Each row is followed by its group and then its class within the group.
[ -5  -3 -14  12   5  13 -46  -9 -11   5 -16  -6  -1 -23 -31 -34   1  21
  11] => J715:<72>
[ 20  -2 -10  -8  -2   1   1 -23  -9  32   2   4   3 -44   7  23  13  51
 -11] => J852:<79>
[ 30   5 -10  -6   2  22 -13 -27  -6   5  -3  -7  -3 -22   2 -11   5  38
  10] => J852:<79>
[  7  -5 -19 -12   4   1 -21  -7  -7  32  17   0   1 -18   1  -6  13   6
   8] => J852:<80>
[ 20  11 -23  -4  -8  20 -34 -14  -9  33  -9   0   8  -5 -17 -24  15  16
 -32] => J715:<87>
[ 15  -1   2  -3   1  -7 -20   7  -4  13  12 -10   0  -7  -9 -35   8 -15
  41] => J715:<72>
[ 28  -2   4  -3  13  14   3 -10   6  16   4  -2   0 -20  17 -14  11  14
  11] => J852:<79>
[ 11   0  -3 -10   0  -4 -19 -21  11  19  -1 -11   3 -28  -5 -20   6  17
 -21] => j741:<85>
[  5   4 -17   7   3  13 -24 -11  -3   8   8  -7  16 -23   8 -33  -3  37
   5] => J852:<80>
[ 32   3 -25  -7   9 -13 -30 -13  -4  38   8 -10  21  -9  -2 -31   6   9
  -4] => J715:<83>
[  3   3 -22  -9   6  -4 -34 -10  -4  23  -4  -7   6  10 -11 -21  17  16
  -9] => J715:<72>
[  8   9 -18   0   4  15 -15  -9   8   7   9   4   5 -12  -8 -25  10  42
 -25] => j741:<89>
[  9   9 -17   2  -1   2 -28  -9  16  25  17   3  13 -13   2 -21  10   2
 -49] => j741:<85>
[ 14   3 -19  -7   8   6  -4 -39  -9  25   4 -15  -6 -24 -13 -16   5   5
 -18] => J715:<83>
[ 29   0 -13  -7   5  21  -1 -29  -1  29  17  -5   5 -37   0 -21  13  23
   2] => J852:<79>
[ 12  -2   1   6   1  -1  11  -4   1  -9   0 -17  19  -4   6 -38  -4   7
  39] => J852:<80>
[ 11 -11 -24   8 -11   7 -42  -8   5  20  12  -3   3  -9   3 -43  21  10
 -16] => j741:<89>
[ -1  -1 -25   1  18  -4 -15 -22  -8  49   2  -1   0  -4  -8  12  18  10
 -25] => J715:<83>
[ 33  -5 -12   5   0 -23  -7 -15  -2  18  -4  -9  -4 -16   2  -9   9  34
   9] => J852:<79>
[  6  -1  -5  -3   4   9 -28 -20  -1  13   0  -2  -5 -22  -5  -1   5  47
  -6] => J852:<79>
[ 16   0 -28   5   5   6 -30 -21  -1  13   3 -15  -2 -24   2  -9  11  29
   2] => J852:<69>
[  4   4 -21  -1  20 -10 -40 -10  -2 -10   4 -15   3  -2  -4 -76   9  27
 -27] => j741:<89>
[ 25   7 -29  -3   5  -8 -31  -3  -8  15   6  -3   7 -28   5  -6  16  29
 -30] => J852:<69>
[ 17   1 -15  -8   2   8 -15  -4  -8  20  -1  -5   3 -42   1   4  10  30
 -30] => J852:<69>
[  5  -5  -7   6   0  10   0 -12  -2  12  -8 -11   8  -6  14   2  -6 -13
 -22] => J715:<87>
[ -4  -5 -20  -2   9  10 -23 -16   7   7  -5   2   3 -20 -13  -5  12  10
 -30] => j741:<91>
[  3   2  -6  -2  10   9 -11 -18  -1   9 -16  -8   2 -12   1 -11  -2  15
 -21] => J852:<69>
[ 22  -6 -13  -1  -2  13 -10 -37  -6  26  13  -4  -1 -20   2 -26  23  41
   6] => J852:<79>
[ 20  -6  -7  -1   0 -19   6 -14   2  12  15 -19   7   2   1 -29  -2 -16
  28] => J852:<80>
[ 25   2 -15  -4   2  -1 -19 -13   1  25  19   6   2 -16   0  -7  11  14
 -24] => j741:<85>
[ -2   4 -15   5  14  20 -40  -1  10   8  -2  -4  10 -23 -20 -11   9  34
 -24] => j741:<85>
[ 21  -3  -7  -1   3  11  -5 -11   3  17   9  -7  -6 -27   1 -20   0  24
  11] => J852:<69>
[  7  -3 -29  -3   3  29 -59  14 -10  15  -5 -11   8 -34 -25 -16  22  29
 -35] => J715:<72>
[ 11   2  -5   6   2  13 -22 -19  -8  18 -13  -5  -1 -22  -8  -5  -3  34
 -10] => J852:<80>
[  4  -3 -10  17   7  17 -10  -9   2  26  -2  -8  -2 -18   0 -11   7  23
 -18] => j741:<91>
[  7   4 -23  -1  14  14 -49  -6  -5  12   2 -10   7 -25 -14 -22   8  25
  -6] => J715:<87>
[  5  15 -33  -3  -2  13 -31  -2  17  17  -6 -21   4  -4  -3 -29   9  11
 -36] => j741:<89>
[ 14  -4  -3   1  -7  -1  -4 -15   6  27   8 -13  13   4   7 -53  12 -23
  23] => j741:<91>
[ 32   1 -23   6  -3   2 -13 -13  -2  18  14  -7  11 -18  12 -17 -13   2
  -1] => J852:<69>
[ 19  14  -8 -14   4   8  -7 -17  -5  21  -1   0  -1 -12  12 -24   8  35
  -3] => J852:<79>
[  7   1 -22  -3   5   0 -12  -8   6  37  11 -12   1  -1  -3  -9  24 -20
  11] => J715:<83>
[ 19  -1 -12   1   4  15 -31 -12  14  -7 -22  -4  10 -26   0 -45  13  17
  18] => J852:<69>
[  9  -1 -40  -4  -3   7 -25 -13   8  36  15  -3  -2 -13 -12 -17  23  15
 -35] => j741:<91>
[ 25  -5  -1  -5  -6   0 -14 -20   6  16  12   9 -14 -23  15 -16  29  49
 -12] => J852:<79>
[ 14   3 -12   3  -5   8 -18  -4   4   7  11 -15  -3 -29   4 -11   7  24
  -3] => J852:<80>
[ 16  -1 -17  -4  -7 -10  -2  -2  12  16  17  -2  -5 -18  13 -16   7  30
   7] => J852:<79>
[  1   4 -21  -7  -6  21 -27   0   7  15  -2   5  -6  -9  91 -12  19  22
 -31] => J715:<87>
[ 17  -9 -18 -11  12   7 -27 -15 -11  26   5  -6   0 -20  -8 -18   6  35
 -16] => J715:<83>
[ 15   6   0   7   2  -3  -7  -2  -2  26  -6   5  -4 -18   9  13  19  23
 -11] => J852:<79>
[ -3   0 -18   6  35  21 -38 -10   2  -2 -20 -14   1 -11 -19 -10  23   0
 -31] => J715:<87>
[  0  -5 -14  -9   0  -2 -20  -7  -6  28   0 -12   9 -14 -12 -47  27 -10
  18] => J715:<72>
[ 23  10 -14  -1 -12   7  -3 -16 -10  14  17  -7   1 -27   5  -5   8  50
  -2] => J852:<79>
[ 16  -4 -21  -5   0  -3   6  -8   8   8  12 -12   2  -5  -8 -32  20  -5
 -27] => j741:<91>
[ 10  -3   6   2  -2  -2  17 -13   3   4   5  -3  15  -9  -7   1  -8  21
   7] => J852:<79>

Each row is followed by its group and then its class within the group.
[ 7  1  1  4 15 -6  0  2  0  1 12  3  3 -1 -2  5  4  5 -7] => J344:J489
[ 8  2  4  4 12 -4 -1  5 -1 -1 14  6 -1 -1  0  8  5  4 -5] => J344:J489
[ -9   1  -4   6   2  -1  -3 -11  -1   2 -12   6 -13  -5   3  -4   1  -3
   4] => J872:j615
[-10   0   2   3  -2  -5  -4 -14  -1   2  -7  10 -16  -5  -2  -7   9  -2
   0] => J872:j821
[  6  -1   0   0   8  -3   1  13   0   3  -2  -3   3 -10  -2   0  -4   1
   4] => j87:j429
[-12  -1  -4   4  -2  -4  -2 -11  -2   1 -17   2 -10  -3   0  -6  -3  -7
   0] => J872:j615
[-14   1  -3   5   2  -2  -3 -20  -2   3 -10   4 -10  -1   1  -5  -2  -7
  -1] => J872:j615
[-11   1  -2   2  -4  -3  -4 -14  -2   0 -10   2  -9   1   1  -5   2  -3
   0] => J872:j615
[-14  -1   2   5   0  -3  -2 -18  -3   3 -10   9 -16   2   3  -5  -3  -2
  -3] => J872:j694
[ 10   0  -5   3  10  -4   7  17  -1   2  -3 -13  11  -4  -5  -1  -9   1
   5] => j87:j50
[10 -1  0  7 18 -2 -3  2 -2  0 12 13 -4 -9 -1 11  1  0 -5] => J344:j202
[  9   0   3   1  10 -10   8  17   1   0   4  -5   6 -12  -6   2   4   7
   5] => j87:j598
[  9   0  -3  -1  11  -8   4  18  -2   5  -2  -6   7 -11  -3  -1  -1   3
   5] => j87:j429
[ 5  2  2  5  4 -1 -1 -1  0 -1  8  6  1 -4  0  5  6  1 -5] => J344:j202
[ -9   0  -4   4   4  -2  -2  -9  -2   2 -10   6 -11  -3  -1  -6  -2  -2
   1] => J872:j694
[ 10  -7   1  -6   7  -4   5  22   0   0  -2  -7   7 -12  -4   2  -6   3
   8] => j87:j50
[-11   0  -3   5   1  -2  -3 -10  -2   0  -9   3 -11  -1   0  -2  -1  -4
   2] => J872:j615
[ 7  0 10 -1  4 -7  0  2 -1  3 10  6 -2 -4  0  3 10  8 -2] => J344:J489
[ 8  1  5  4  9 -1 -4  0 -3 -2 14 12 -4 -6  2  9  8  4 -5] => J344:J489
[-10   1  -3   4   0   1  -4 -14  -1   1  -6   6 -11  -3   0  -4   1  -6
   2] => J872:j694
[ 5  1  0  1  6  0 -1  2 -1  0  5  8 -3 -9 -1  2  7  1 -2] => J344:j527
[-10   3  -3   4   2   0  -3 -18  -2   0  -9   7 -12   0  -1  -6   2  -5
  -2] => J872:j615
[-14   2  -3   2  -3  -1   0 -18  -3   2 -11   3  -8   4   0  -6  -1  -2
  -1] => J872:j694
[ 6  1 -2  1 11 -6  6 16 -4  2  0 -8  6 -8 -5  0 -6  2  3] => j87:j429
[  6  -4  -4   2   1  -4   3  16   2   2   0  -8  10  -7  -2   5 -11   4
   4] => j87:j598
[-10  -2   3   1  -2  -3  -5 -14  -2   2  -9  10 -17  -4   1 -11   5  -5
   2] => J872:j694
[  7   0   0  -1  10  -3   2  12   0   0   1  -1   2 -12  -4   1   0   1
   4] => j87:j429
[ 6  1  3  1  6 -3 -2 -3  0 -2  9  9 -5 -8  0  3 12  1 -1] => J344:j527
[ 3  1  3  2  5 -3 -2 -2 -1 -1  8  9 -3 -6 -1  4  8  3 -3] => J344:j527
[ 7  0  0  0 11 -7  5 11 -1  3  0 -4  5 -8 -6  1  1  6  2] => j87:j598
[-12   1  -3   3   1  -4  -1 -11  -2   1 -10   1  -8  -1   1 -10   2  -3
   1] => J872:j694
[-11   1   2   6   0  -4  -4 -12  -3   2  -7   9 -12   0   2  -3   3   0
  -4] => J872:j821
[ 4 -1  8  1  3 -2 -5 -2  1  0  7 10 -9 -6  0  4 11  3 -2] => J344:j527
[  9   1  -3   0  13  -5   1  15   0   1   1  -1   4 -14  -6   1   0   1
   4] => j87:j429
[  2   2   6   3   6  -4  -5  -4  -2   1   6  14 -10  -9   2   3   8   2
  -3] => J344:j527
[  6  -6  -4   5  15  -9   6  15  -4   5  -5  -5   4 -11  -5  -2  -6   2
   6] => j87:j429
[ 4  3  0  4 13 -5  1 -3 -1  0  9  6  0  0 -1  4  7  2 -5] => J344:j202
[  9  -4  -7  -1   9  -2   4  13   0   2  -2  -6   6 -10  -5   0  -1   0
   6] => j87:j429
[  7   0   4  -1   9  -5   3  14  -2   5   1  -3   5 -10  -3   0   0   6
   4] => j87:j598
[-13   2  -2   5   5  -5  -2 -14  -4   3  -9   5 -11  -7  -1  -6   4   0
  -3] => J872:j694
[-7  1 -2  7  6 -5 -1 -8 -3  0 -8  6 -8 -5 -1 -4  6 -2 -1] => J872:j821
[  8   2  -9   1  14  -2   6  16   0   1  -1 -10  10  -6  -7   0 -10   6
   3] => j87:j429
[-12   1  -3   6   5  -1  -3 -16  -3   4 -10   5  -9  -1   1  -4  -4  -6
  -2] => J872:j615
[ -9   3  -5   5   6  -1  -1 -13  -6   1  -5   5  -5   4  -1  -4   0  -3
  -2] => J872:j821
[ 5 -1  3  5  8 -5 -2 -3 -1  1  9 10 -7 -9  0  3 10  2 -4] => J344:j527
[  4  -1  -4   1  11 -10   6  14   0   2  -2  -7   6  -7  -4   0  -8   7
   4] => j87:j429
[-13   0  -5   8   2  -2  -2 -12  -3  -1 -10   7 -10  -1   1  -4  -1  -4
   1] => J872:j615
[-12   1  -3   6   1  -2  -5 -16  -3   0  -8   9 -11  -2  -2  -6   7  -7
  -2] => J872:j694
[  6   0  -3   2   9  -9   7  12   0   2   2 -11   8   1  -7  -1  -2   4
   0] => j87:j598
[ 10   0  -1  -1  13  -7  -3  14   1   1   5  -7   9 -12  -4   0  -3   5
   2] => j87:j598
[ -6  -1   0   3   4  -1  -4  -9  -2  -1  -7   6 -10  -7   2  -6   3  -4
   1] => J872:j615
[  3  -2  -7   1  11  -3   6  18   0   2  -4  -9   9  -8  -2   1 -13   0
   7] => j87:j50
[ 8 -2  2 -1 14 -6  6 15  0  6  2 -3  6 -9 -3  2 -1  3  5] => j87:j598
[ 7  1  5 -1 10 -5  0  0 -2  1 15  6 -3 -3  2  8  6  7 -5] => J344:j202
[  9   0  -5  -2  13  -2   3  17  -1  -1  -1  -5   6 -12  -5   0  -8  -1
   6] => j87:j429
[-11   2   0   1  -5   2  -5 -16  -2  -1  -7   2 -10   5  -1  -8   6  -4
  -1] => J872:j694

Each row is followed by its group and then its class within the group.
[  1   4   9 -21  -8  -9  18  -9   1   2   2   3  -2   3 -66  -7   1 -10
  -7] => j226:J600
[ -1  -4  -4   3 -14 -10  -2   1  -1   1  10   4  -6  -3   7  12 -10 -10
   3] => j552:j290
[  3   6   7 -29  -1   2  -4  -7  -7   1   1   1 -11  15 -43  -1   7   0
  -6] => j226:J42
[  4  15  11 -19  -5   4  29  -3  19  19 -10  -5   5  14  -4  16   2 -14
  -9] => j226:J256
[  6  12  11 -21 -12  -6  31 -13   7  16 -10   0  -6  -1 -67  -8   3 -10
 -11] => j226:J600
[  2   1   5 -14  -9   3  15 -11  -3   9   1 -10 -10  14 -32  -3  -8  -9
  -5] => j226:J600
[  2   5   9 -16  -3   4  10   0  -5  16  -4   1  -7  20 -30  -4  -8   1
  -4] => j226:J256
[  5   7   6 -11   1   5  13  -2   7   7   0  -4   5  11  -1  -1  -4  -5
  -8] => j226:J256
[  5  -2   0   2 -11  -4   1   5  -6  -3  10   2   4  -8   0   8  -6  -9
   3] => j552:J664
[  4   1  -1   5 -12  -9   3   5   7  -7  14   5   8   6  21  20   2  -3
   4] => j552:J185
[  2  14  18 -14  -3  -2  37  -9  12  12 -14   0  -1   8 -59  -7  -2  -3
 -10] => j226:J42
[  4   4   4 -16  -7   0  13  -4   0  10  -5  -6  -3  16 -12   6  -2 -10
  -7] => j226:J256
[  8   1   2 -29 -24 -16   8 -21  -8   8   4  14 -16 -17 -67 -29   4   5
  -4] => j226:J600
[  3  -4  -5   1 -19  -3  -4  -3 -10  -6  -2  -5  -2  -5   2  -3  -3  -9
  -1] => j552:j290
[ 1  7  0 -3  2  9  8  0  5 11 -9 -3  0 13 16  9 -5 -8 -4] => j226:J256
[ 2  3  7 -3 12 12  9  2  5  7 -2 -9  0 23 42  7 -5 -6 -4] => j226:J256
[ -1   1   6  -3   5   3  -7   0 -14   3  -2  -1  -5  16 -23  -3  -3   4
   0] => j226:J42
[  3  -2  -9  -6 -10  -8  -5  -4  -4 -10  23   6   9   1  16   8  -6 -19
   9] => j552:j290
[  4   7   3 -12 -20  -9  20  -7   4  -1   0   9   4  -7 -52   1   5  -8
   3] => j552:j290
[  3   3   3  -8  -2   8   7  -2 -10   9  -9  -8 -13  21   8   0  -3   1
   0] => j226:J256
[  1   1   6 -25  -3  -2   0 -11  -6   8  -4  -1  -9  12 -46   3  -6  -4
  -8] => j226:J42
[  2   0  -2   2 -13  -5   4   7   1  -4   2  -2   8   4  25  19  -4 -11
   2] => j552:j290
[ -1   2   8 -12  10   2  -2   5  -5   1  -5 -17   1  33  60  21 -11  -8
  -4] => j226:J42
[  1   4   5  -8  -3   2  17  -6  -2  13 -10  -5   6  16   5   3  -7  -3
  -7] => j226:J256
[  1  -2   6 -18  -1   3   8  -2  -7  12 -19  -7  -7  19  12   3 -12  -8
  -7] => j226:J42
[  1   0   1  -3 -14  -6  -8   4  -7 -13   9   1   7   5  12  10   1  -9
   2] => j552:J664
[  1   2  -9 -17 -10  -9  -3   3   8  -9  15   4   9  -7   3  11  -2  -9
  -1] => j552:J664
[  2   8   7  -6 -17 -11  26   1  13  -5  -1  -1  13   2 -11  22   0 -10
 -11] => j552:J185
[  3  -6 -10  -3  -8   1 -13   5 -11 -11  16  -1   6   9  43  11  -6 -10
   7] => j552:J185
[  1  -2  -2 -22  -3   2  -1  -8 -18  -9  12  -3   0  11 -25  -4   1  -5
  -3] => j226:J600
[  4   2   5  -9 -23 -13   5   0   0 -12  11  11   4 -21 -53 -10   1  -3
   2] => j552:J664
[  3   4   3 -18   3   5  13  -8   7  -1   6 -11   7  10   3  -6   3 -14
  -6] => j226:J600
[  0   2   3 -16  -1   6   8  -8  -5   2   1  -5   0  11 -24 -10   3   3
  -3] => j226:J256
[ -2   7  11 -26   5   2  13  -4  -3   5  -7   0   3  16 -25  -3  -2   5
  -9] => j226:J42
[ -5  -7  -5   4 -10  -5 -14   8  -6  -7  12  -8   6   3  59  16  -4 -21
   7] => j552:j290
[  5   8  -9 -12 -16  -9   6  -1   5  -8  12   5  13  -3  -6  11   6 -10
   2] => j552:J185
[ -1   0   8 -23  -2   7   9  -5   0  12 -17  -7  -2  16 -13   4  -5   5
  -5] => j226:J42
[  2  -2   3 -22   2   3  -4  -3 -12   0  -3   8  -1  12 -47 -12   0   8
  -4] => j226:J42
[  1   5  11 -16  -8 -13  19  -8 -16  10 -16   3  -6  10 -57 -14 -11  -3
  -8] => j226:J600
[  4  -1   2 -14  -5   9  -5  -1 -14   2   5  -6  -6  15  -4  -2  -2  -8
 -10] => j226:J600
[  1  -3 -11   2 -12  -7  -6   3  -3  -7  10   2   5   3  12  10  -4 -11
   7] => j552:j290
[ 1 -3 -8  2 -3 -4 -6  2  1 -6 11  9  6 -7 13 11 -2 -8  1] => j552:J185
[  5   0  -7  -2  -9 -10  -1   1  -4  -7  -2   4   9   3  17  17  -7  -6
   2] => j552:J185
[ -4   6  13 -16  -6  -5  21  -5  -5   9 -13  -8   0  17 -33   0   0  -1
  -6] => j226:J600
[  4   7   4  -5  -4   4  13  -5   2  11  -1  -2  -2   9   0   0  -7 -12
   0] => j226:J256
[  4  10  -6  -6 -20  -3  -6  -1  -4 -13  10   6   7   6  10  11  -1  -7
   0] => j552:J185
[  0   0  -5  -6 -17  -6   2   0   0 -12  15   4   5  -9 -20  -2   0  -8
   1] => j552:J185
